Here is a tiny trained network, its code and every weight. The questions are about switching its units off for an input and a target symbol, where a switched-off unit gives its printed mean instead of its output.

import numpy as np


def w(rows, s, z=0):
    codes = np.array(rows[::2]) - 128.0
    scale = np.full(codes.shape[1], s)
    scale[-1] = z or s
    return codes * scale


def norm(h):
    return h / np.sqrt((h * h).mean(-1, keepdims=True) + 1e-5)


def f(y):
    return y / 2 * (1 + np.tanh(0.7978845608 * (y + 0.044715 * y**3)))


def softmax(a):
    e = np.exp(a - a.max(-1, keepdims=True))
    return e / e.sum(-1, keepdims=True)


def log_softmax(a):
    a = a - a.max(-1, keepdims=True)
    return a - np.log(np.exp(a).sum(-1, keepdims=True))


def net(x, mask):
    ids = ['ΔΛΞΠΦαζμ'.index(c) for c in x.split()]
    T = len(ids)
    res = E[ids] + P[:T]
    q, k, v = (norm(res) @ M[0].T for M in (Q, K, V))
    z = softmax(np.where(np.tri(T) > 0, q @ k.T / 2**0.5, -1e9)) @ v
    res = res + np.where(mask[0], z, O[0][:, -1]) @ O[0][:, :-1]
    y = f(norm(res) @ A[0][:, :-1].T + A[0][:, -1])
    res = res + np.where(mask[1:13], y, B[0][:, -1]) @ B[0][:, :-1]
    return log_softmax(norm(res)[-1] @ U[:, :-1].T + U[:, -1])


Q, K, V, O, A, B = {}, {}, {}, {}, {}, {}
E = w([
[114,192,139,61,137,65,70,61,159,159],'Δ',
[128,237,94,136,136,71,134,125,130,169],'Λ',
[119,150,137,134,113,5,77,76,186,156],'Ξ',
[37,98,121,162,149,126,160,90,89,116],'Π',
[179,150,103,110,224,85,170,58,163,99],'Φ',
[79,97,23,80,98,97,120,155,117,118],'α',
[88,102,43,147,194,51,133,148,54,135],'ζ',
[80,137,130,187,110,135,124,186,108,39],'μ',
],0.024)
P = w([
[143,89,148,69,122,190,75,154,1,130],'0',
[128,186,154,69,199,10,247,177,210,159],'1',
[109,157,119,126,231,47,247,157,204,166],'2',
[76,151,90,180,216,62,210,90,171,156],'3',
[53,190,79,156,202,74,166,51,152,137],'4',
[47,184,74,130,189,115,134,41,121,118],'5',
[45,164,55,135,202,138,121,33,90,107],'6',
[38,143,30,162,174,156,102,56,64,88],'7',
[45,166,38,127,180,130,92,37,89,87],'8',
],0.0089)
Q[0] = w([
[5,255,39,133,208,52,143,40,141,40],'head 0',
[151,130,160,111,58,172,115,123,155,170],'head 0',
],0.047)
K[0] = w([
[89,80,88,132,112,172,113,145,2,97],'head 0',
[130,133,126,111,151,82,120,72,144,153],'head 0',
],0.049)
V[0] = w([
[208,92,81,74,79,103,107,82,148,218],'head 0',
[184,112,249,109,164,166,134,71,30,150],'head 0',
],0.022)
O[0] = w([
[5,141,111,96,167,70,112,185,240,91,5],'head 0',
[140,114,111,194,162,155,92,231,213,252,45],'head 0',
],0.011,0.021)
A[0] = w([
[150,108,156,155,65,157,138,184,99,141,96],'neuron 0',
[142,114,142,69,137,61,139,127,85,151,115],'neuron 1',
[94,129,152,158,133,146,117,67,111,136,143],'neuron 2',
[108,125,131,117,161,176,136,141,167,145,133],'neuron 3',
[35,128,196,160,123,174,164,131,132,60,61],'neuron 4',
[219,169,252,151,64,163,95,214,153,13,194],'neuron 5',
[197,75,143,81,54,145,168,163,108,137,58],'neuron 6',
[92,189,117,174,164,167,166,190,107,94,23],'neuron 7',
[99,105,198,142,94,118,55,181,88,118,146],'neuron 8',
[151,104,82,101,86,101,168,80,111,183,155],'neuron 9',
[188,89,80,169,136,131,83,166,156,111,2],'neuron 10',
[157,157,240,148,85,185,148,116,126,146,44],'neuron 11',
],0.027,0.0061)
B[0] = w([
[123,44,149,63,134,67,99,133,90,189,168],'neuron 0',
[155,120,122,177,129,145,81,161,49,126,210],'neuron 1',
[87,159,77,189,161,140,148,51,155,163,202],'neuron 2',
[184,120,129,143,117,233,125,89,31,43,146],'neuron 3',
[124,126,178,131,145,191,81,139,147,226,157],'neuron 4',
[178,242,117,175,33,252,167,92,31,190,153],'neuron 5',
[94,102,229,101,132,204,95,241,126,36,195],'neuron 6',
[179,122,46,124,87,126,160,69,114,179,138],'neuron 7',
[84,103,131,85,130,116,181,200,187,101,128],'neuron 8',
[81,124,47,58,129,113,168,65,161,186,253],'neuron 9',
[118,183,79,157,72,21,144,104,228,95,139],'neuron 10',
[91,181,166,231,123,63,148,15,254,118,197],'neuron 11',
],0.022,0.021)
U = w([
[107,130,156,132,130,151,17,147,149,128,6],'Δ',
[138,73,74,131,158,137,143,145,105,196,2],'Λ',
[87,67,171,172,97,59,131,148,182,129,122],'Ξ',
[124,54,203,166,102,166,165,107,151,181,184],'Π',
[142,108,114,150,153,142,169,107,174,24,184],'Φ',
[113,111,156,1,89,132,111,108,166,77,173],'α',
[160,70,126,102,141,65,114,101,90,126,185],'ζ',
[180,176,146,146,56,139,101,122,136,120,163],'μ',
],0.0079,0.0022)

Each question gives the input, a string of symbols that net reads in full, and the target symbol t.
The units are the heads (2 rows each of Q, K, V and O) and the neurons (one row each of A and B). Each row of codes is followed by its name. A weight is (code - 128) times the scale printed after its matrix; where a second scale follows, it is the last column's (O, A, B and U).
mask holds one flag per unit, heads first, then neurons. A switched-off unit (its flag False) gives its mean, the last column of its rows in O or B, instead of its output. The means were averaged over made-up inputs and are rounded, as every weight is.
A unit's drop is (log p(t) with every unit on - log p(t) with that unit switched off) / (log p(t) with every unit on - log p(t) with every unit switched off).
The circuit of an input: a set's keep is (log p(t) with only the set's units on - log p(t) with every unit switched off) / (log p(t) with every unit on - log p(t) with every unit switched off). Starting from the 12 units with the biggest drops (on a tie, the unit counted first), units are removed one at a time, each time the one whose removal leaves the highest keep (on an exact tie, the one counted first), for as long as the keep stays at least 0.8.
units of the circuit, in order: the units of the circuit, biggest drop first
top k neurons: the k neurons with the biggest drops, biggest first
drop of u: that unit's drop, to one decimal
input ζ ζ Ξ, target Λ: top 2 neurons : (neuron 11; neuron 1)
input ζ α Φ Φ Δ, target Λ: units of the circuit, in order : (head 0; neuron 11)
input Λ Φ Δ Ξ, target Ξ: units of the circuit, in order : (head 0; neuron 9)
input ζ Π ζ Λ, target Λ: units of the circuit, in order : (head 0; neuron 11)
input Δ Δ Λ Λ, target Φ: units of the circuit, in order : (neuron 3; head 0; neuron 4)
input Δ Φ Φ, target Φ: top 3 neurons : (neuron 3; neuron 9; neuron 1)
input Δ Λ Δ Δ, target Δ: units of the circuit, in order : (head 0; neuron 9)
input ζ ζ α Π Δ Δ α μ Ξ, target Λ: units of the circuit, in order : (neuron 11; head 0)
input ζ Λ Δ Φ μ α α Δ Φ, target Λ: top 3 neurons : (neuron 11; neuron 6; neuron 10)
input Π Δ Δ Φ, target Ξ: units of the circuit, in order : (head 0; neuron 10; neuron 5; neuron 11)
input ζ α Π, target Λ: units of the circuit, in order : (head 0; neuron 11)
input Φ Λ Φ, target Φ: units of the circuit, in order : (neuron 3; head 0; neuron 10; neuron 4)
input Π ζ Λ Π, target Ξ: top 2 neurons : (neuron 10; neuron 11)
input Δ Λ Δ Ξ, target Φ: units of the circuit, in order : (neuron 3; head 0; neuron 0; neuron 4)
input Ξ α Λ, target α: units of the circuit, in order : (head 0)
input α Δ Δ Λ Λ, target Δ: units of the circuit, in order : (head 0; neuron 4; neuron 9)
input Π μ Λ ζ ζ μ ζ Φ μ, target Ξ: units of the circuit, in order : (head 0; neuron 10; neuron 0)
input α Φ Δ Φ Ξ Δ, target Δ: top 2 neurons : (neuron 4; neuron 9)
input Δ Δ α μ Φ α, target α: top 3 neurons : (neuron 11; neuron 5; neuron 4)
input Δ Λ Ξ α α, target α: drop of neuron 11 : 0.2
input Π ζ Δ Ξ ζ Φ Δ Δ, target Ξ: drop of neuron 5 : 0.1
input Π Δ Λ, target Ξ: drop of neuron 10 : 0.2
input Δ Φ Φ Φ Δ, target Φ: drop of neuron 4 : 0.6
